Here is a tiny trained network, its code and every weight. The questions are about switching its units off for an input and a class, where a switched-off unit gives its printed mean instead of its output.

import numpy as np


def w(rows, s, z=0):
    codes = np.array(rows[::2]) - 128.0
    scale = np.full(codes.shape[1], s)
    scale[-1] = z or s
    return codes * scale


def f(y):
    return np.maximum(y, 0)


def log_softmax(a):
    a = a - a.max(-1, keepdims=True)
    return a - np.log(np.exp(a).sum(-1, keepdims=True))


def net(x, mask):
    res = np.array(x, float).reshape(1, 8) / 4 @ E
    y = f(res @ A[0][:, :-1].T + A[0][:, -1])
    res = res + np.where(mask, y, B[0][:, -1]) @ B[0][:, :-1]
    return log_softmax(res[-1] @ U[:, :-1].T + U[:, -1])


A, B = {}, {}
E = w([
[196,133,96,234,67,148,156,92,18,185],'x0',
[149,154,156,154,119,139,160,139,124,56],'x1',
[187,157,32,116,50,70,156,99,124,161],'x2',
[105,73,187,118,93,111,187,155,73,158],'x3',
[63,118,113,160,185,142,159,84,40,149],'x4',
[171,83,166,168,1,91,36,153,170,80],'x5',
[199,59,96,113,106,234,123,168,89,66],'x6',
[165,187,127,130,144,192,207,151,226,177],'x7',
],0.0079)
A[0] = w([
[64,115,103,143,169,160,153,164,161,140,109],'n0',
[202,170,94,150,152,209,207,146,174,153,210],'n1',
[47,81,170,135,152,53,95,70,105,99,123],'n2',
[69,144,126,63,175,142,186,114,132,85,130],'n3',
[68,133,138,94,169,185,142,103,132,131,149],'n4',
[134,68,113,118,98,99,178,139,94,62,184],'n5',
[155,59,135,94,139,147,100,176,182,55,123],'n6',
[74,41,176,135,90,121,107,112,102,243,142],'n7',
[117,181,154,88,94,76,155,153,238,123,132],'n8',
[113,42,120,172,168,117,133,57,122,104,255],'n9',
[254,134,115,121,135,176,195,110,175,143,119],'n10',
[133,62,86,141,39,121,144,123,125,108,138],'n11',
[150,64,153,58,150,171,37,221,175,27,143],'n12',
[123,146,113,182,83,134,77,123,143,42,249],'n13',
],0.0099,0.0041)
B[0] = w([
[103,112,160,137,95,144,106,139,194,147,175],'n0',
[172,77,102,149,108,181,158,167,118,167,219],'n1',
[159,86,82,139,147,124,150,153,95,166,195],'n2',
[126,149,159,206,144,162,78,93,152,200,196],'n3',
[136,94,149,176,117,168,124,78,152,213,190],'n4',
[135,142,109,113,159,147,86,70,87,163,169],'n5',
[165,140,73,99,134,109,145,165,121,123,202],'n6',
[102,59,169,131,150,196,118,158,169,206,180],'n7',
[37,156,189,156,143,82,65,153,124,137,204],'n8',
[111,147,126,164,117,190,101,117,196,128,183],'n9',
[187,64,109,139,125,182,156,122,132,135,192],'n10',
[146,117,148,154,75,113,89,61,146,147,172],'n11',
[167,131,93,74,244,82,149,220,76,69,248],'n12',
[167,110,149,202,121,84,103,104,142,115,194],'n13',
],0.011,0.015)
U = w([
[232,74,14,102,148,140,228,177,84,93,160],'0',
[61,254,151,122,131,34,56,159,114,9,96],'1',
[117,106,162,200,75,195,67,60,226,174,233],'2',
[130,97,133,35,50,199,183,51,98,100,2],'3',
[25,106,145,101,145,149,122,182,183,153,49],'4',
],0.0087,0.0029)

Each question gives the input, the list of numbers given to net, and the class t.
The units are the neurons (one row each of A and B). Each row of codes is followed by its name. A weight is (code - 128) times the scale printed after its matrix; where a second scale follows, it is the last column's (A, B and U).
mask holds one flag per neuron, in row order. A switched-off neuron (its flag False) gives its mean, the last column of its row in B, instead of its output. The means were averaged over made-up inputs and are rounded, as every weight is.
A unit's drop is (log p(t) with every unit on - log p(t) with that unit switched off) / (log p(t) with every unit on - log p(t) with every unit switched off).
The circuit of an input: a set's keep is (log p(t) with only the set's units on - log p(t) with every unit switched off) / (log p(t) with every unit on - log p(t) with every unit switched off). Starting from the 12 units with the biggest drops (on a tie, the unit counted first), units are removed one at a time, each time the one whose removal leaves the highest keep (on an exact tie, the one counted first), for as long as the keep stays at least 0.8.
units of the circuit, in order: the units of the circuit, biggest drop first
unit that matters most: the unit with the biggest drop
top k neurons: the k neurons with the biggest drops, biggest first
drop of u: that unit's drop, to one decimal
input [-7,-5,-6,4,-8,7,-5,-4], class 1: units of the circuit, in order : n8, n12
input [0,-3,-4,-1,-2,4,-2,1], class 1: unit that matters most : n1
input [0,-4,6,-3,-8,-2,2,-6], class 1: units of the circuit, in order : n1, n2, n4
input [-2,-4,5,3,-4,-8,-6,-3], class 2: top 3 neurons : n12, n3, n6
input [4,8,-8,-2,3,2,2,6], class 0: top 2 neurons : n3, n8
input [-7,-6,1,-7,4,3,3,7], class 0: top 4 neurons : n12, n6, n1, n7
input [-6,-3,-8,3,1,8,-7,-2], class 4: top 2 neurons : n7, n8
input [6,-1,-2,3,-8,0,1,4], class 0: top 2 neurons : n3, n4
input [0,-2,-5,4,-2,7,-6,-8], class 0: top 4 neurons : n2, n3, n8, n12
input [-4,-6,5,-1,-8,5,4,-8], class 0: top 3 neurons : n12, n6, n3
input [-3,4,0,-1,-7,-5,-5,-7], class 1: drop of n1 : 0.1
input [6,-6,3,2,6,-4,4,1], class 2: drop of n12 : 1.2
input [-6,-8,7,-6,7,7,-2,6], class 1: drop of n9 : 0.1
input [-5,-2,2,-1,-6,6,-4,-5], class 1: unit that matters most : n8
input [-2,6,7,-3,2,-1,-5,-3], class 1: drop of n4 : 0.2
